(in the rows, 128 means zero)
Each row is followed by its class.
[114 134 109 139 121 117 139 113 123 108 138 121 128 142 129 133 136 135
 112 153 128 119 121 122]
D
[132 125 113 128 135 108 127 122 110 140 130 131 116 105 117 147 136 133
 156 133 129 135 141  78]
N
[103 138 134 146 148 122 143  29 122 105 133 116 120 166 127 149 122 113
 122 156 176  82 140  20]
R
[125 146 133 141 135 123 118 107 118 101 129 117 117 139 135 120 131 147
 118 139 141 121 118 112]
D
[126 132  95 134 118 118 126 100 113 100 121 117 119 167 131  90 134 124
 104 145 134 108 125 109]
D
[118 124 106 140 138 118 134  74 112 108 151 132 125 135 125 140 118 151
 151 155 139 124 125  66]
Q
[130 125 108 131 143 120 127 117 112 127 133 143 126 126 106 129 138 143
 158 144 131 126 136  85]
N
[115 125 102 139 131 125 118  51  95 108 141 131 110 170 112 149 137 116
 166 142 157 120 138  23]
Q
[134 111  81 138 117 125 131  85  97 116 142 104 104 147 153 121 133 137
 134 130 124 115 120 104]
M
[159 105  77 123 118 108 102 194 100 120 112 147 129 122 132 126 126 152
 139 111 102 112 122 159]
M
[137 127 112 141 111 116 136  84 107 105 143  93 159 116 144 110 134 116
 117 120 120 137 141 122]
M
[159 125 102 125 112 123 122 155 119 107 133 129 137 114 146 111 144 143
 102 130 105 149 125 151]
D
[155 116 114 135  90 125 127  62 122 115 131 118 126 147 122 140 138 133
 136 131 143 144 137  80]
Q
[135 123 102 125 138 149 121 190 113 140 110 145 133 118 123 136 130 173
 175 110 114 125 130  99]
N
[140 129 156 111 123 113 112 252 136 147  88 170 112  76 136 114 108 149
 149 124 112 149 117 181]
L
[133 126 104 133 113 113 130  75 121 101 151  94 134 127 155 119 126 120
 117 134 126 137 134 177]
M
[131 131 113 128 118 112 143  62 123 106 140 173 135 154 141 124 127 110
  90 136 146  98 134 109]
D
[158 107 128 111 132 128 107 202 123 145 112 162 117  78 124 119 120 150
 160 130 111 143 125 132]
N
[153 131 103 119 128 123 137 135 119 102 130 121 159 116 149 121 147 110
  94 139 112 128 118 141]
D
[148 134 108 113 116 122 115 249 121 118 110 168 114 103 125 127 128 140
 114 146 105 111 108 185]
D
[118 133 171 144 124 111 149   4 141 120 179  19 159  91 142 116 150  76
 127  97 159 197 158  58]
Q
[108 127  83 136 131 122 140  41 116  94 150 128 119 222 120 140 114 121
 102 155 148  85 133  70]
D
[135 119 117 134 149 122 118 126 120 131 139 135 129 121 119 154 139 141
 155 127 129 137 125 102]
N
[120 120  92 156 135 124 138  48 116 122 139 111 137 159 127 126 129 153
 160 157 170 123 140  45]
N
[113 136 157 129 132 121 125 165 128 122 117 133 127 124 130 129 123  93
  70 131 127 121 109 182]
R
[125 123  77 136 128  96 138  79 109 112 149 130 129 175 126 140 119 146
 124 140 118 102 139  88]
M
[136 125 101 146 116 114 130 154 125 104 126   4 128 118 145 117 129 108
  88 119 127 131 123 146]
D
[111 127  75 130 128 124 131  75 132 110 128 135 147 156 118 141 130 136
 152 151 144 112 127  65]
N
[139 129  74 117  83 131 137 160 109 110 143 140 130 158 133 143 129 148
 119 142 108 108 126 138]
M
[145 110 112 123 162 121 111 213 116 149 108 165 128  83 118 135 130 179
 191 123  99 131 116 135]
N
[119 130  82 130 133 126 134 110 124 102 136 129 131 149 137 114 130 137
 115 138 140 109 105  85]
M
[102 138 136 136 144 135 140  67 113 106 135 117 115 182 118 129 130  88
 101  71 164 104 120 114]
R
[128 116  93 137 134 122 137  93  99 110 139 126 138 137 120 129 125 143
 159 139 126 132 147  83]
N
[107 109  96 129 132 130 131  79 108 117 126 130 121 133 116 133 129 151
 164 151 127 107 143  64]
N
[123 123 113 151 119 126 133  34 123 109 152 114 132 145 126 151 129 124
 145 148 144  94 136  47]
N
[144 111  78 155 128 127 120 186 109 107 102 167 118 141 134 153 121 151
 135 154  93  92 113 129]
D
[133 120 119 132 138 130 125 108 128 139 133 125 139 125 128 125 137 156
 154 130 123 143 148  90]
N
[125 124 129 128 116 123 128 119 113 113 129 115 134 112 139  97 140 100
  89 114 131 157 128 147]
D
[136 126  97 147 116 126 132 144 118  64 125 159 133 107 126 134 140 134
 141 138 131 140 130  88]
Q
[149 140 129 124 111 106 138 148 118 107 115 126 131 109 142  87 121 110
 105 124 119 135 122 137]
D
[ 98 130  94 144 130 117 157   4 140  98 175  70 147 200 103 148 138  99
  97 154 169 128 152  31]
D
[126 122 103 127 115 114 132 159 112 108 131 126 132 111 146 131 132 126
  94 133 113 126 128 143]
D
[129 127  98 130  95 123 125 101  98 114 133 106 131 141 156 131 135 120
 121 126 110 108 132 132]
M
[132 128 137 123 148 125 127 140 115 112 124 128 139  92 122 137 139 116
 156 137 148 163 136  77]
Q

Each row is followed by its class.
[122 122 133 151 135 109 116 140 113 124 160 129 126 105 141 121 120 160
 120 124 129 137 134 138]
[53]
[104 118 111 184 144 112  68 156 103 118 195 130 133  91 158 128 114 165
 134 118 156 144 143 150]
[53]
[126 119 120 215 146 101  90 154 104 106 182 122  76 119 133 120 121 177
 131 124 154 146 135 150]
[53]
[109 120 122 149 135 138  98 155 148 117 144 132 144  99 127 131 119 156
 114 123 134 138 141 132]
[56]
[124 113 142 137 138 134 105 166 124 136 156 140 152  73 161 129 108 155
 132 131 144 138 137 128]
[56]
[122 115 115 138 128 171 103 171 154 127 124 129 155  78 144 134 118 149
 116 132 142 140 137 122]
[56]
[ 86 110 124 174 122 195  51 210 162 128 154 135 181  39 157 150 101 157
 115 126 170 148 153 128]
[56]
[136 118 160 135 144 140  93 177 130 118 153 122 158  68 163 145 103 196
 116 122 153 153 142 126]
[56]
[ 98 126 118 186 127 189  88 186 171 117 130 139 135  70 122 130 124 150
 123 130 150 146 144 128]
[56]
[143 114 156 130 147 164 108 169 144 111 125 110 157  84 146 148 113 184
 102 120 163 138 125 131]
[56]
[105 121 124 151 135 132  82 163 140 123 164 125 149  92 144 137 110 162
 116 119 151 141 147 139]
[56]
[100 129 106 170 127 157  83 150 146 116 141 123 133 115 119 139 127 128
 124 123 156 139 133 137]
[56]
[ 95 103 130 198 133 175  78 202 165 114 146 142 143  41 126 120 116 189
 103 132 139 149 150 133]
[56]
[107 117 121 211 144 138  64 172 116 120 178 131 137  80 157 137 114 161
 136 122 172 152 139 143]
[53]
[118 117 127 188 139 137  83 174 131 112 165 134 131  81 145 127 115 171
 128 131 152 145 141 136]
[56]
[129 120 141 183 145 153  94 176 141 110 151 121 128  79 137 129 121 173
 123 123 156 152 134 138]
[56]
[111 121 139 175 143 119  93 163 121 116 168 131 128  80 144 122 111 182
 124 127 144 146 139 140]
[56]
[134 124 128 179 133 191  94 184 149 124 123 115 128  82 138 127 128 141
 149 136 170 139 124 133]
[56]
[120 124 128 191 141 141  83 170 128 109 160 122 124  88 141 131 121 176
 125 119 163 146 141 143]
[53]
[116 118 130 160 131 124  98 156 126 119 163 126 135  91 138 130 112 167
 107 123 144 140 142 139]
[53]
[140 117 155 151 136 147 111 171 136 119 141 128 139  77 145 126 119 176
 123 122 145 145 135 127]
[56]
[132 125 146 146 137 142 117 154 143 111 131 122 132 100 130 130 128 167
 110 123 141 142 133 131]
[56]
[120 119 140 174 141 166  78 180 128 114 161 121 143  77 157 140 109 175
 126 118 169 150 141 151]
[56]
[143 122 137 173 137 145 120 156 124 126 135 132 116 100 141 113 134 143
 146 132 144 135 121 126]
[56]

Each row is followed by its class.
[147 116 130 132 126 121 146 149 130 129 147 129 119 133 128 116 124 134
 149 127 113 123 130 128]
<24>
[104 125 124  99 108 128 120 100 111 126 103 128 143 130 147 129 132 144
 130 143 122 119 135 131]
<10>
[112 119 128 116 113 138 142 125 129 116 115 108 105 115 118 162 137 137
 129 137 127 114 136 145]
<11>
[102 131 136 113 120 133 134 151 114 131 140 133 139 153 132 126 129 135
 130 147 129 141 138 114]
<7>
[147 127 139 129 139 135 134 137 114 124 129 143 160 150 153 127 127 128
 132 124 143 145 123 107]
<7>
[118 109 139 102 113 128 115  90 102 116  91 127 128 123 136 125 136 133
 120 142 146 123 152 121]
<10>
[107 118 129 117 112 126 116 108 114 129 106 127 116 128 123 128 131 121
 119 141 119 110 144 141]
<11>
[117 119 133 115 120 128 112 124 111 125 108 138 144 127 141 142 134 124
 122 135 135 133 139 126]
<18>
[ 91 132 132  90 105 125  89  61  98 113  92 129 127 127 146 114 121 132
 124 144 111 124 130 127]
<10>
[152 136 124 127 146 120 133 149 126 127 130 130 139 130 143 144 122 129
 129 130 145 140 146 115]
<24>
[128 131 137 110 115 138 136 112 135 132 115 111 112 128 122 151 141 145
 128 136 128 119 128 122]
<26>
[131 121 127 113 115 130 134 113 137 126 117 113 103 107 119 145 133 131
 125 138 123 118 137 133]
<29>
[141 124 134 126 125 128 125 143 116 124 114 141 151 137 144 129 121 133
 125 122 144 143 142 109]
<7>
[140 127 132 118 134 128 128 129 113 118 114 136 144 145 144 127 128 129
 133 126 141 143 139 106]
<7>
[135 118 122 120 118 124 146 111 133 126 130 107  96 122 123 124 130 130
 137 140 109 112 110 133]
<29>
[163 123 126 160 138 128 157 189 135 140 136 134 133 143 126 139 132 127
 131 122 157 135 141 135]
<24>
[140 127 125 134 122 129 144 142 133 126 134 102 117 126 128 137 134 140
 136 128 133 106 125 122]
<29>
[101 118 130 120 107 124 122 115 117 135 111 123 119 116 125 140 126 130
 126 140 128 122 138 144]
<10>
[157 131 137 119 105 124 134 134 129 125 122 140 155 139 144 136 121 137
 133 115 148 138 141 103]
<7>
[126 114 126 116 109 132 137 123 136 130 118 101  95 122 102 141 136 128
 138 133 100  99 121 140]
<29>
[148 131 134 134 138 127 143 154 128 129 143 144 155 144 137 131 116 129
 129 124 144 150 134 123]
<7>
[136 117 118 130 123 111 133 158 120 123 136 140 139 147 141 101 113 116
 145 131 115 124 133 131]
<24>
[114 137 124 100 113 135 138 138 134 129 122 112 109 122 119 147 134 131
 129 147 123 120 134 132]
<26>
[142 135 130 111 133 130 121 120 120 108 121 136 130 149 153 119 111 113
 142 130 118 140 125 101]
<7>
[171 126 137 130 149 132 140 138 121 115 128 138 150 139 162 119 127 133
 132 124 138 139 118 118]
<7>
[152 120 128 145 128 120 153 169 125 139 131 143 142 131 136 120 122 124
 142 126 141 130 136 140]
<24>
[140 111 123 127 125 138 143 119 139 130  97 115  97 118 126 140 138 139
 127 126 128 110 133 134]
<26>
[109 128 131 108 119 128 115 109 121 136 122 133 138 125 139 126 120 132
 122 139 120 129 148 120]
<18>
[133 122 122 107 128 136 141  99 145 132 119 107 104 117 125 141 131 138
 142 139 119  97 140 123]
<26>
[145 115 119 136 117 124 148 136 145 141 134 116 105 125 123 136 135 125
 155 131 127 108 146 140]
<29>
[136 143 129 113 134 137 113 112 124 115 130 137 135 129 133 133 122 136
 132 124 128 147 133 111]
<7>
[138 136 124 106 136 135 127 118 120 103 112 131 148 133 140 124 180 124
 126 126 138 150 130 109]
<7>
[117 125 127 118 126 122 133 139 116 132 132 123 126 144 129 130 113 125
 133 134 123 132 142 114]
<24>
[143 132 142 111 135 130 119 104 120 113 108 132 148 128 143 123 138 132
 122 134 142 135 130 106]
<7>
[131 123 131 112 130 129 130 127 127 119 122 134 140 142 130 125 116 139
 139 123 119 139 127  99]
<7>
[138 139 131 103 128 133 125 115 134 108 120 123 127 124 150 127 109 132
 140 137 120 129 122 102]
<7>
[141 126 142  87 129 128 106  64 119  96 120 124 113 134 144 115  96 130
 140 129  91 135 112  87]
<7>
[131 121 125 125 108 139 138 132 133 137 133 112 118 119 108 148 142 136
 121 129 135 117 137 129]
<26>
[116 108 125 106 108 126 123 100 115 137 110 124 118 121 125 127 137 130
 125 138 126 106 148 142]
<11>
[134 109 126 136 115 129 137 138 133 146 129 117 118 116 128 141 149 143
 123 130 137 115 140 148]
<29>
[144 138 126 114 135 137 146 149 143 125 125 119 124 129 121 149 132 139
 132 124 131 128 113 109]
<20>
[111 113 135 107 113 133 137 109 130 142 100 119 139 127 129 144 125 139
 125 140 154 123 147 128]
<11>
[139 129 136 125 136 128 149 144 123 125 113 144 146 138 158 130 125 136
 128 126 144 146 137 110]
<7>
[131 113 134 141 112 129 150 139 121 154 117 116 105 107 123 142 158 138
 129 138 151 111 143 133]
<11>
[115 131 118 114 113 139 135 100 138 131 118 104 104 110 101 142 132 140
 143 139 118 117 133 129]
<26>
[112 114 132  85 115 136 113  69 112 121 112 113 124 128 141 128 131 133
 138 144 119 125 129 117]
<10>
[132 111 134 121 116 127 148 123 130 142 104 114 109 116 121 156 147 136
 129 144 141 108 141 150]
<29>
[135 118 122 116 117 120 133  94 136 126  94 108 109 117 122 136 125 138
 131 138 104 110 119 124]
<29>
[120 133 132 106 140 123  99 104 116 109 119 139 144 143 151 113 107 124
 128 130  92 147 119  99]
<7>

Each row is followed by its class. Each block has new classes.
[160 120 125 133 135 100 120 136 126 109 115 128 135 114 128 154 117 128
 119 137 125 152 129 128]
Lg
[ 53 131 124 127 113 175 140 118 104 197 140 149 115 137 127  97 140 134
 135 122 114  86 127 121]
HH
[126 128 131 131 139 138 123 110 134 101 131 130 128 120 129  83 123 140
 128 133 120 121 129 122]
Rm
[120 123 131 122 145 123 128 140 132 116 125 133 111 130 134 156 136 122
 142 133 128 122 130 143]
Rm
[ 93 145 123 132 115 175 136 117 129 142 132 116 126 136 142 100 130 123
 137 124 116 109 132 144]
HH
[ 91 141 124 126 116 151 130 125 120 188 141 142 125 143 134 110 135 138
 127 121 109 101 127 144]
HH
[161 133 112 128 118 117 122 127 132 117 129 125 150 129 101 101 131 124
 123 126 131 157 130 120]
Hz
[ 95 139 134 123 113 163 143 127 127 203 137 144 100 140 134 118 141 129
 141 126 130  95 127 136]
HH
[177 138 137 139 125 138 113 131 128 108 119 143 141 113 130 145 114 126
 129 126 137 125 126 130]
Lg
[ 77 134 121 124 116 150 135 125 128 144 138 137 123 114 125 121 133 121
 132 123 128 121 140 134]
HH
[186 134 115 137 120 148 114 125 132 150 131 143 163 117 122 117 127 125
 113 130 115 122 120 116]
FG
[162 126 122 122 114  92 130 127 127  94 140 107 143 123 123 116 119 123
 112 122 137 165 131 118]
Hz
[ 95 126 138 120 116 138 145 109 122 212 147 133  94 141 131 110 143 143
 132 119 126 108 119 129]
HH
[100 126 116 125 122 149 122 122 123 133 126 139 149 132 123 107 129 124
 131 125 125 121 128 132]
HH
[ 90 120 125 122 141 108 133 135 122 109  99 132 111 130 131 138 118 133
 139 124 130 128 133 135]
Rm
[ 95 133 125 127 126 150 136 129 128 149 123 133 125 152 124 119 135 127
 132 125 138 111 124 133]
HH
[125 128 126 138 143 149 124 129 124 110  85 139 122 121 129 140 129 123
 132 131 125 114 125 138]
Rm
[ 94 137 125 123 109 154 134 117 123 186 135 142 120 138 127 108 136 125
 134 119 124 107 128 132]
HH
[ 48 131 138 119 115 164 159 116 125 225 143 151  90 134 137 122 141 138
 144 122 118  91 128 132]
HH
[ 79 124 125 112 120 100 132 125 131  95 133 108 106 131 125 108 130 116
 136 126 140 164 132 129]
Cd
[104 131 113 130 121 181 126 126 125 157 133 150 131 140 133 106 136 127
 117 121 118 106 123 134]
HH
[ 57 124 125 122 125 151 135 132 126 156 132 140 115 144 128 112 131 119
 143 125 126 113 136 140]
HH
[ 95 124 154 119 145 117 145 136 120 152 130 117 102 129 138 169 131 134
 135 132 131 112 139 126]
Rm
[163 137 133 129 129 104 115 131 134 118 130 118 134 121 130 151 125 128
 124 141 135 141 139 123]
Hz
[ 94 132 128 115 113 146 135 123 133 158 128 136 107 136 124 114 135 124
 128 125 125 109 132 134]
HH
[ 71 131 121 122 115 150 134 125 120 134 132 130 120 135 129 122 139 123
 125 125 122 124 126 138]
HH
[ 70 125 107 124 114 132 139 120 129 104 127 124 110 140 123  99 130 124
 136 127 127 139 122 129]
DQ
[107 126 134 129 154 132 122 136 127 107 119 137 121 132 127 175 126 124
 138 136 126 111 129 140]
Rm
[186 126 131 151 158 136 107 149 131  83 118 148 146 112 128 167 137 124
 125 133 129 114 123 137]
Lg
[148 130 169 108 138  86 138 134 124 189 136 102 104 127 135 148 127 150
 123 130 132 136 174 113]
Hz
[178 120 141 136 144 124 115 134 128 131 114 128 144 109 138 171 121 132
 127 140 121 121 127 122]
Lg
[150 142 149 132 143 112 113 143 131 110 123 119 123 118 131 153 122 129
 131 130 132 136 121 125]
Lg
[122 125 135 127 115 143 132 116 132 177 127 137 134 119 128  97 132 143
 129 115 123 115 129 124]
HH
[ 70 124 124 120 126 136 143 127 125 130 132 129 114 145 134 109 127 128
 143 133 127 120 143 136]
DQ

Each row is followed by its class. Each block has new classes.
[105 127 136 121 135 126 125 113 159 136 129 110 141 124 130 152 114 132
  97  83 141 113 105 137]
TZ
[126 135 129 125 130 116 123 142 130 128 126 128 136 132 126 133 129 137
 138 122 115 123 129 125]
Tl
[107 121 126 125 135 125 146 131 103  96 131 102 118 113 115 165 108 131
  95  69 133 114 140 117]
Ct
[125 129 124 139 138 139 143 122 118 105 131  88 132 116 101 169 115 123
  97  80 134 121 119 117]
Tl
[116 129 125 137 134 128 141 115 123 110 115 101 130 116 128 160 118 120
 109  93 133 113 105 123]
Tl
[120 138 135 110 128 113 142 122 101 100 144  80 131 124 105 130 106 119
  94  46 147 115 135 108]
SB
